Below are the code and all the weights of a small trained network. Each question names an input and a class and asks about switching units off, where a switched-off unit gives its printed mean instead of its output.

import numpy as np


def w(rows, s, z=0):
    codes = np.array(rows[::2]) - 128.0
    scale = np.full(codes.shape[1], s)
    scale[-1] = z or s
    return codes * scale


def f(y):
    return y / 2 * (1 + np.tanh(0.7978845608 * (y + 0.044715 * y**3)))


def log_softmax(a):
    a = a - a.max(-1, keepdims=True)
    return a - np.log(np.exp(a).sum(-1, keepdims=True))


def net(x, mask):
    res = np.array(x, float).reshape(1, 6) / 4 @ E
    y = f(res @ A[0][:, :-1].T + A[0][:, -1])
    res = res + np.where(mask, y, B[0][:, -1]) @ B[0][:, :-1]
    return log_softmax(res[-1] @ U[:, :-1].T + U[:, -1])


A, B = {}, {}
E = w([
[97,121,177,90],'x0',
[111,165,10,132],'x1',
[210,226,138,75],'x2',
[137,216,188,161],'x3',
[45,117,118,81],'x4',
[148,65,132,139],'x5',
],0.011)
A[0] = w([
[46,48,119,77,209],'neuron 1',
[118,177,167,43,114],'neuron 2',
[211,154,170,145,3],'neuron 3',
[110,189,65,183,116],'neuron 4',
[102,188,161,106,125],'neuron 5',
[83,190,153,49,124],'neuron 6',
[92,176,226,244,202],'neuron 7',
[199,152,152,138,92],'neuron 8',
[125,217,134,238,116],'neuron 9',
[177,161,23,147,112],'neuron 10',
],0.011,0.0066)
B[0] = w([
[205,79,40,191,246],'neuron 1',
[87,141,187,116,184],'neuron 2',
[251,191,88,158,171],'neuron 3',
[135,107,115,156,192],'neuron 4',
[123,167,146,84,173],'neuron 5',
[147,200,178,100,187],'neuron 6',
[83,119,169,126,240],'neuron 7',
[154,128,120,160,177],'neuron 8',
[60,131,84,91,205],'neuron 9',
[156,91,92,128,214],'neuron 10',
],0.011)
U = w([
[183,12,65,228,217],'0',
[74,160,255,104,146],'1',
[205,250,147,153,3],'2',
],0.008,0.004)

Each question gives the input, the list of numbers given to net, and the class t.
The units are the neurons (one row each of A and B). Each row of codes is followed by its name. A weight is (code - 128) times the scale printed after its matrix; where a second scale follows, it is the last column's (A, B and U).
mask holds one flag per neuron, in row order. A switched-off neuron (its flag False) gives its mean, the last column of its row in B, instead of its output. The means were averaged over made-up inputs and are rounded, as every weight is.
A unit's drop is (log p(t) with every unit on - log p(t) with that unit switched off) / (log p(t) with every unit on - log p(t) with every unit switched off).
The circuit of an input: a set's keep is (log p(t) with only the set's units on - log p(t) with every unit switched off) / (log p(t) with every unit on - log p(t) with every unit switched off). Starting from all 10 units, units are removed one at a time, each time the one whose removal leaves the highest keep (on an exact tie, the one counted first), for as long as the keep stays at least 0.8.
circuit, biggest first: the units of the circuit, biggest drop first
k most important neurons: the k neurons with the biggest drops, biggest first
drop when u is switched off: that unit's drop, to one decimal
input [2,6,-2,3,0,-4], class 1: 3 most important neurons => [neuron 1; neuron 3; neuron 8]
input [-8,-8,0,4,-8,4], class 2: 2 most important neurons => [neuron 3; neuron 1]
input [-6,-1,1,4,7,-3], class 1: most important neuron => [neuron 1]
input [-4,-3,4,0,-7,8], class 2: 3 most important neurons => [neuron 1; neuron 3; neuron 4]
input [3,7,5,8,2,6], class 1: circuit, biggest first => [neuron 1; neuron 2]
input [-4,2,5,0,6,3], class 1: 3 most important neurons => [neuron 1; neuron 3; neuron 8]
input [4,0,6,-8,6,-4], class 2: 2 most important neurons => [neuron 1; neuron 6]
input [2,4,0,8,-3,3], class 1: circuit, biggest first => [neuron 1; neuron 7]
input [7,3,8,1,3,8], class 1: 3 most important neurons => [neuron 1; neuron 2; neuron 3]
input [8,-5,-2,-4,7,-8], class 0: 2 most important neurons => [neuron 1; neuron 7]
input [2,0,5,-3,4,2], class 1: 2 most important neurons => [neuron 3; neuron 2]
input [5,-7,-6,0,3,-4], class 0: drop when neuron 1 is switched off => 3.9
input [-5,-7,7,4,5,-1], class 1: drop when neuron 7 is switched off => 0.5
input [5,0,6,-3,4,-7], class 1: circuit, biggest first => [neuron 2]
input [0,3,1,5,5,-5], class 1: drop when neuron 4 is switched off => 0.0
input [4,0,0,5,-1,7], class 1: drop when neuron 1 is switched off => 0.6
